Each row of numbers belongs to one of the things below and depends on some of the facts about them. Some rows are named. Which thing is each other row?

Some facts about the things:
z_628 ε:z_570 Ξ:z_392
z_445 Ξ:z_643
z_757 Ξ:z_417
z_565 Ξ:z_682
z_653 ε:z_645 Ξ:z_923
z_896 ε:z_501
z_858 ε:z_368 Ξ:z_767,z_989
z_180 ε:z_641
z_382 Ξ:z_857
z_478 ε:z_12
z_921 Ξ:z_392
z_501 Ξ:z_643
z_917 ε:z_245 Ξ:z_729,z_273
z_484 ε:z_280 Ξ:z_69,z_501
z_559 ε:z_905
z_121 ε:z_620 Ξ:z_682,z_621
z_970 ε:z_956
z_627 ε:z_490
z_244 ε:z_549
z_461 ε:z_891
z_729 Ξ:z_363,z_858
z_682 ε:z_673 Ξ:z_388
z_280 ε:z_363 Ξ:z_83,z_916
z_388 Ξ:z_379,z_857
z_69 Ξ:z_957
z_924 Ξ:z_766
z_707 ε:z_106
z_575 ε:z_766 Ξ:z_741
z_192 ε:z_296
z_115 Ξ:z_148,z_992
z_415 Ξ:z_363
z_363 Ξ:z_916,z_328,z_957
z_147 Ξ:z_643,z_913
z_987 ε:z_83
z_769 Ξ:z_148,z_328
z_706 Ξ:z_388,z_70
z_923 Ξ:z_273,z_147
z_991 ε:z_154
z_154 ε:z_682
z_379 ε:z_802 Ξ:z_916,z_766,z_570
z_998 Ξ:z_645
z_801 ε:z_785
z_581 ε:z_392
z_279 ε:z_960 Ξ:z_83,z_280
z_621 Ξ:z_570
z_549 Ξ:z_645
z_70 Ξ:z_992,z_564
z_746 Ξ:z_388,z_70
z_988 ε:z_989
z_516 ε:z_165
z_314 ε:z_283
z_165 ε:z_564
z_283 ε:z_707
z_83 Ξ:z_846,z_328
z_72 ε:z_279
z_620 ε:z_906
z_417 ε:z_896 Ξ:z_767
z_273 Ξ:z_148,z_564
z_148 ε:z_74 Ξ:z_244,z_564
z_261 Ξ:z_703
z_358 Ξ:z_643,z_392,z_682,z_957
z_106 ε:z_575 Ξ:z_382
z_645 ε:z_917 Ξ:z_757
z_913 Ξ:z_501
z_296 ε:z_769 Ξ:z_913,z_484
z_328 Ξ:z_478,z_392,z_417
z_766 Ξ:z_957
z_518 ε:z_417
z_12 ε:z_358
z_229 ε:z_81
z_960 ε:z_98
z_24 ε:z_628
z_245 ε:z_379
z_444 Ξ:z_706
z_564 ε:z_22 Ξ:z_916,z_846
z_741 Ξ:z_957
z_597 ε:z_484
z_278 ε:z_415
z_992 Ξ:z_392,z_564,z_857
z_643 Ξ:z_69
z_570 ε:z_627 Ξ:z_148,z_858
z_102 Ξ:z_706,z_858
z_846 Ξ:z_729,z_417,z_957,z_989
z_302 Ξ:z_261

Some rows with their names:
z_444: [-15 -21  18  -3  11  -7 -15   9  -4   5  -5 -19   3   0  14   5 -28   4
  -4  11  13  11   6   4  13  20   2   5  -8  -9  20  -7 -17   0   8  11
   8   3 -31 -12  -7   0]
z_757: [-10 -18  30 -14  15 -10 -21  -6 -12   0 -17 -19   1   5  10  -7 -24   9
   6  10  15   4   0  10   4   6   8   3   4  11  20  -3 -20   2   1   9
  -1  -4 -32 -14 -12   3]
z_645: [ 10 -18  14  -1  23 -13 -27 -26  11  -6  -5 -30   6   2   2  16  -8 -19
  20  11   9  36  -4  16  -4  -3  11  12  15   5  13 -28 -25  24  -3  47
 -27  17 -31 -29   0   4]
z_154: [-15 -26  20  -6   7 -12 -22  11   6   8 -19 -22   3   8  15   2 -31   6
  -1   3  11   5   6  16  12  17   7   1  -3   5  17   8 -22   1   7   7
   3   4 -34  -9  -4   8]
z_682: [-11 -26  21  -6  13  -7 -19  22  -5   7 -15 -25   5   0  11   4 -28   7
   0   6  10   6   7   0  15  14   1   4 -12  -6  21 -10 -14  -6   4  10
  19 -11 -26  -6  -9   6]
z_328: [-12 -17  22  -7  15  -5 -21  -1 -11   9 -24 -25  -2   3   7   0 -37  10
   1  12   8   3  -6   2   9  -2  10   3   1   9  19  -7 -17   0   6   9
  -3  -2 -35 -13 -12  11]
z_22: [ -8 -22  25  -5   9 -14 -20  10   8   8  -7 -27   6   6  10   0 -34  13
 -12   3   5   0   9  20   8  15   5   1  -9   8  16   7 -21   1  10   7
   4   5 -41 -10  -7  17]
z_921: [-16 -13  17  -1  13  -7 -16   6  -8  11 -24 -26  -1   2  14   7 -39  10
  -7  12   7   3  -4   0  13   7  10   2   2   6  19 -10 -19  -1  10  12
  -2   2 -34 -11  -6  10]
z_746: [-15 -19  14  -5  11  -6 -13  10  -5   6  -4 -19   2   0  13   6 -33   7
  -7  12  12  11   5   2  15  19   5   4  -5  -8  20 -13 -17   0  10  11
   6   5 -31 -12  -7  -1]
z_960: [-17 -23  22  -4   7 -11 -21   9   3   7 -17 -24   4   6  17   3 -30   6
  -2   4   8   5   7  16  10  15   8   0  -5   5  17   6 -22   2   6   6
   2   5 -32  -7  -5   9]
z_245: [ -6 -23   8  -2  16 -11 -19  -5  36  -1  -5 -38   1   2  16  23 -11 -21
  16  15   1  30   8  16  11   2  -1  11  16  -6  17 -28 -24  25   1  36
 -32  36 -42 -21  -5  24]
z_461: [-21 -25  17  -2   6  -8 -23   8   5   8 -31 -20   3   5  20   3 -26   0
   8   7  12   9   5  12  13  15  11  -1   2  -1  19  -3 -20   4   3   8
   1   6 -23  -4  -5   3]
z_621: [-11 -26  20 -11  10  -9 -20  10  -4   5  -4 -16   5  -1   6   2 -23   9
   6  10  11  12   4   8  11  14   2   3  -9  -5  18   1 -13   2   4   6
   1   0 -35 -12 -13   1]
z_501: [ -2 -18  17  -9   8 -17 -22  33   9   4 -17 -21   9   1   8   5 -43  25
  -6  -4  12  -7   3  21   9  20   6   2 -16  21  11   3 -22   0   5   8
  -2 -10 -44 -13  -6  26]
z_956: [ -9 -21  26  -3  10 -14 -19   8   9  10  -9 -26   5   5  11   3 -32  16
  -9   5   4   3  11  20   7  18   3   1 -10   8  17   2 -21   3  10   8
   2   9 -40  -9  -9  16]
z_987: [-21 -25  16  -3   6  -8 -23   8   1   8 -30 -19   2   6  20   5 -24   2
  12   8  12   9   4  13  13  15   9   0   0  -2  19  -3 -21   2   3   9
   2   4 -25  -5  -6   4]
z_628: [-16 -10  19  -3   6  -2 -18  14 -11   8 -25 -31   0   4   9  -7 -54  -5
 -12   6  14  -4  -6  -2  13   7   6  -2   4  14  17  -8 -19  -7   9   5
  11 -10 -28  -9  -4   6]
z_703: [-15 -28  21   1   8 -10 -25   9  11  13 -26 -28   3   7  13   2 -28   7
   5   8   2   8  11  20  12  12   8   1  -9  -2  17   6 -21   3   4   7
   3  10 -33  -4  -8  16]
z_12: [-15 -23  20  -3   8 -13 -21   9   4   7 -20 -23   3   6  17   2 -28   7
   0   5   7   5   6  16   9  16   4   0  -5   2  19   0 -21   3   6   7
   3   5 -32  -6  -7  11]

Name these rows:
No name comes twice in this set of rows, the named rows included.
[-11 -24   7 -15  19  -6 -13   4  29  -4  10 -33  -1  -5   7  18 -18 -21
  25  22   3  32   8   5  20   1  -5  17  12 -19  17 -35 -15  20   1  27
 -35  32 -48 -22 -12  22]  z_379
[-13 -29  23 -17  12  -5 -25   3 -12   0 -18 -13   1   1   8  -7 -20   2
  19  12  19  13   3   6  10   6   8   4  -1   0  20   1 -13   1  -4   6
   1  -7 -25 -10 -14  -4]  z_858
[ -7 -16  26 -11  14  -8 -19   7  -3   9 -11 -26   3   2  -2  -4 -48  18
   0   6   4   2   3  15  10   6  10   5 -17   7  15   0 -17  -6   7   4
   0   0 -45 -13 -10  16]  z_363
[ -7 -17  27 -11  16  -8 -19  -1  -7   8 -10 -26   2   3  -1  -4 -39  17
  -2   9   4   3   2  10   7   0   8   4 -11  11  17   0 -16  -2   8   5
  -3   3 -46 -13 -13  16]  z_83
[-20 -16  23  -9  11  -7 -16  -3  -1   7 -11 -21   0   1   7  -2 -45   7
   5   9   7   8   0  11  12   7  15   2  -8   2  18  -8 -17  -5   6   2
  -2   8 -32 -10  -8   6]  z_279
[  1 -15  -8   9  12 -11 -26 -12  24  -1  -3 -20  10  -8   3  28 -19 -17
  24   6   9  39 -11  10   7   9  15   9   7  -3  11 -36 -21  29   1  44
 -39  26 -30 -21   7   1]  z_653
[ -4 -29  20 -10  14  -7 -29  24   0   6 -39 -25   5   1   0  -5 -32  17
  17   7   8   1   6  11  12   4   8   6 -17   4  14   1 -15  -3  -2  10
   5 -16 -35  -9 -14  21]  z_957
[ -9 -14  32 -14  15 -15 -16  -6  -6  -1  -1 -21   1   6  11  -4 -30  11
 -10   7  10   1   5  18   1  13   3   3  -1  16  19  -3 -23   1   9   9
   1   3 -39 -17 -12   7]  z_549
[ -1 -17   4  -5  16  -9 -20 -16  20  -1  15 -26   5  -7  -1  21 -23 -15
  21  15   4  37  -2  10   8   1   7  13   9  -6  13 -35 -17  26   3  36
 -40  33 -44 -24  -3   8]  z_917
[ -3 -16  -2   4  24 -16 -21  29 -14  26 -43   1  -2  -9  -7  -4 -20  71
  -1  35  -9  -4  27  28  -4  20 -10   7 -32 -14  17 -11 -24  19  19  15
  -9  16 -57 -12 -34  21]  z_766
[ -5 -30  20  -8  12  -4 -28  15  -6  11 -23 -26   5  -1  -2  -2 -28  13
  10  14   4  11   4   4  14   0   6   3 -12  -5  16   5 -10   1   0   6
   2  -8 -38  -8 -16  14]  z_916
[ -4 -31  18   1  12  -5 -23  22  -9  11 -23 -28   4   0  11   8 -19   8
  -6  11  10  11   5  -6  15  11  -2   3  -7  -9  20  -2 -14   0   5  14
  15 -15 -30 -10 -10  10]  z_857

The same things again, as new rows of numbers:
Some things and their rows:
z_769: [ -9   4  -6   9  -7 -15  18   8  -5  -9 -19  -4 -17  -2 -11  14   0  -1
   2  -4   4  -2   2 -16   0   2 -12  14  -9   7   2]
z_388: [  7   7   0   2   4  -4  -3  -1  -5   3  -9  -3  -5   3   1   4   4   3
  -9  -4   5   4   4   2   0  -7  13   9   4   4 -10]
z_989: [-14 -11  -7  -3  -5 -11   5   7  -6  -3 -26  -3   5   6 -21  17   5   3
  -5   6   6  -5   2  -4   4   0 -10  11  11   3  -8]
z_906: [-11   2   2  -3  -2 -16   4  13  -1  -8 -13  -3  -3  -2 -14   4  -6  13
   0   1   9   6  -3  -8   1  14 -14 -12   2  -5   2]
z_24: [ 21 -22  -9  -6  19  29 -22   4  -1  -7  26  10 -10  -2  23   1 -11  -9
 -41 -13  21  -2 -13 -23  -7  33   1  -4  -2  -2  -9]
z_478: [ 14  -7  -4   2   3  20  -5 -14  -4   8  15  10   7   5   6   1  -2 -12
 -12   3   2  -5   3  17  -4   2   4  20   2  11   7]
z_229: [ 11   0  -1  -5   6  17 -15  -7   0   4  23  12   7  -3  13  -8  -4  -2
  -8   3   2   0  -5   7  -4   6   5 -13  -5  -3   5]
z_121: [ 17   7  -8  -1   7  20  -8  -5 -11   6  10   9  -6   1  20   0   5  -7
  -2  -4  -4   0   0  -2  -3  -4  16   4 -16   3  -5]
z_501: [ -2 -11   9  10   0 -21  16  16   3  -2 -19  -7  -2   8  -8   1  -1   9
   1  11   7   0   3 -23   8   9  -9   4  10   0 -14]
z_273: [  2  -2  -8   5  -2  -3   0   1  -4  -3  -1   2 -10   0   0   9   6  -6
 -10   5   4  -5   1 -13   0 -16   2   3  -6   4   2]
z_628: [ 16 -13  -7   8  12   9   7   7  -6  -6  -3  -1 -23   3  12   9 -10  -7
 -30 -15  19   2  -2 -22  -6  35  -5  24  -1  10  -8]
z_461: [ 12   1  -1  -4   7  17 -15  -6   0   4  23  11   6  -1  12  -7  -3  -2
  -5   3   2  -1  -3   9  -3   5   4 -14  -4  -3   6]
z_444: [ 4 11 -2  0  3 -2  1  1 -8  1 -8 -2 -8  0  5  3  3  1  1 -7  1  5  1  0
  0 -2  9  7 -7  4 -7]
z_846: [ 0 -6 -5  1 -1  6  8  0 -5  2 -7  1  1  4  0  7  6 -7  5  1 -5 -6  1 -6
  2 -1 -4 14 -4  6 -5]
z_74: [-11   4   2  -1  -3 -17   4  11   1  -7 -12  -4  -3  -4 -13   2  -6  12
   0   2   8   5  -2  -5   2  12 -12 -13   2  -5   2]
z_518: [ 18   0  -4  -4   7  19 -14  -6  -3   6  22  12   7  -1  14  -6  -5  -2
  -8   6   7  -2  -5   4  -4  11   4 -15  -8  -2   5]
z_83: [-11  -4  -4   4  -6 -14  17   7  -2  -5 -22  -5  -5   3 -16  13  -1   1
   1  -1   3  -3   4  -6   1   4 -11  21   4   7  -1]
z_445: [  6  -6   7  12   1  -3  13   4   3   5   0  -3  -1   6   8  -6   2  -1
  10   4  -6  -3   2 -11   4   4   0   4  -2   1  -8]
z_98: [ -8  -1  -6   0  -1 -24   4   8   5  -3 -16 -12   1  -5 -13  16  -6  11
   7  -1  15  -3  -3 -11   2  28  -6 -20  -2  -2   5]

Rows to name:
No name comes twice in this set of rows, the named rows included.
[ -4  -4  -4   9  -4 -19  19   9  -3  -4 -23  -7 -10   3 -10  14  -1   1
   1   1   9  -3   3 -17   2   8 -10  17   1   8  -3]  z_363
[  7  -6   8  11   3  -1  16   7   3   3   0  -1  -2   5  12  -6   1   1
  13   3  -6  -3   1 -18   4   7  -2   0  -6  -1  -9]  z_296
[  1 -11 -11  -6  -1  11   0   0 -10   3 -10   7  10   5 -10  13   4  -6
  -5   4   5  -9   0   3   2   7  -4  15   1   7  -3]  z_417
[ 5  4  4  9  1 -2 12 -4  0  2 -3 -2 -8  1  1  0 -4 -3  1 -8  1  3  5  5
 -3  8 -2 20 -2  8  4]  z_921
[ -3  -7  -8  -8  -2  14   1  -2 -10   2  -7   6  10   2  -5   9   5  -5
   4  -2  -4  -9  -1   5   2   5  -7  14  -2   3  -4]  z_757
[ 15  -5 -21  -1   3   9  -3   8 -19  -1 -12  14  -6   5  -3  18   1  -5
 -18  11  20  -9  -2 -23   2   9  -2   8 -13   9  -9]  z_570
[ 6 -3 -8  6 -1  2  7  0 -6  0 -5  3 -8  2  0 10  1 -7 -6  2  7 -4  2 -9
 -1  2 -2 15 -6  9  1]  z_280
[  6  -5  -9   3  -1  -1   0   2  -6   0  -6   4  -6   5  -4  12   3  -5
 -16   7  10  -7   3 -11   1  -5   2  13   0   7  -3]  z_564
[ 7 11  1  0  5 -6 -1  0 -4  3 -9 -3 -8  3  2  3  2  5 -6 -8  6  8  4  6
 -1 -1 12  9  4  3 -6]  z_382
[ 12  -9   6  12   4   0  12   6   1   4  -1   1  -1   7   7  -4   1  -1
   5   8  -1  -2   2 -16   4   8  -2   4  -2   2 -11]  z_484
[ 21  12  -7  -2   0  -2   0   5 -21   6  -6  21   8   4 -13   2 -10  12
   5  28  24   2   1  -2   4  25 -10 -17 -15   4   3]  z_627
[ 1 -4 -2  4 -2  4  9 -6 -1  2 -4  1  0  2 -4  6 -2 -8 -2 -3  1 -2  4  8
 -2  4 -5 23  1  8  3]  z_328

Now the same things, written a new way:
Some rows with their names:
z_83: [ -8  -8   2   1   2  -2 -10  12   2   0  -6  -1   4   1   4  -1   1  -2
  -6   2   0  -4  15  -3  -3   0   1]
z_245: [ -7  -5   9  -5   4  -1  46  -2  12  -3   6  -4  -8   4  -6 -29  -9 -10
  -3   3  -3  -6   1  -5   5  -3 -23]
z_102: [  0  24  -5   2   1   5  -3 -27  -3   1   3   3   8   1  -3  -6  -5   6
  -4  -4   0  17   4  -4   2   5   3]
z_106: [ 18  36  -5  -6   0 -13 -21 -51   6  -6  20   7 -16  -4  31  40   0 -37
  -3   7  -7 -36 -23   1 -21   6 -25]
z_989: [ -5 -23   5   1   0  -8  -2  39   2   0  -9  -6  -5   1   8   4   3   0
  -6   6   1 -14   8  -3  -6  -1   4]
z_501: [-16 -16  -7   1  -2   6  -6   5   4  -3   3  11   4   0  -6   3  -3  10
   9   0   3  -4  11  -5   6  -4  15]
z_641: [-7 -5 -1  0  1  0 -7  4  2  0 -3  1  8  1  1  0 -2  1 -2  0  0 -3  7 -5
  1  2  4]
z_565: [15  5 -3  3 -2 -2  6 -2 -6 -6  1 -2  9  4  4  2 -4  9 17  3 -3 13 -7 -4
  0  4 -2]
z_621: [ 12 -10   3   3  -2  -6   7  21  -4  -2  -4  -6  -1   3   7   2   1   5
   8   7  -1   0  -5  -2  -5   1  -2]
z_896: [-2 -6 -1  0  0  0 -3  3 -2  1 -1  0  1  0 -1  0  0  2  2 -1  1 -1  4  0
  0  1  6]
z_229: [ 4  7 -2  0  0 -1  4 -7 -3  2  3  0 -7 -1 -4 -2  2  3  1 -2  1  4 -5  4
 -3  1  4]
z_314: [ 34  32 -16   5  -1  13  -7 -27   0   8   7  10 -20  -2  10   6   6 -21
 -25   3 -13  11 -11   3 -29 -13 -37]
z_484: [-11  -5  -9   1  -3   7   3  -7   1  -1   7  11  -3  -1 -10   0  -2  13
   8  -4   3   3   5  -1   6  -4  13]
z_461: [  4  12  -3   0   0   1   4 -11  -4   3   3   1  -7  -1  -5  -4   1   4
   0  -5   2   6  -7   3   0   1   3]
z_121: [ 22   7  -1   2  -3  -3   7   0  -9  -3   3  -4   1   2   2   0   0   8
  18   2  -1  12 -11   2  -2   2  -2]
z_549: [-17   2  -7  -2   4   7 -13  -5   7   8  -3  -6  23  -6  -7  -3   2 -12
   6   5  -8 -13 -16  -8  26  11   6]
z_923: [-13  13  -6   0   1   4  -4 -20   3   1   7  12   0  -2  -8  -7  -2   6
  -3  -4   5   8  14  -1   5  -4   9]
z_769: [  0 -10   5  -1   2  -2 -14  14   1  -3  -6   0  13   1   6   2   0  -3
   4   6  -2   1  14  -3  -1  -1  -2]
z_998: [  1 -15   1  -3   3  -1  -7  25   4   5  -4 -12  14  -6   0   3   8 -19
  19  13  -9 -22 -25  -2  19   5  -3]

Rows to name:
No name comes twice in this set of rows, the named rows included.
[  0 -13   1   0   2  -2  -1  23   3   5  -5  -9   1  -3   1   1   7  -9
   4   7  -4 -17 -13  -1   8   3   0]  z_757
[-15 -17  10  -8   2   0  41   7  14  -6   7  -5  -3   5  -2 -29 -10 -12
  -3   7  -6 -12  10  -9   3   0 -27]  z_802
[  5   9   0  -4   2   7 -14 -16  -5  -2  -2  10  16   1  -8  -1  -1   6
   1  -1   0  17  18   1   6   7  13]  z_628

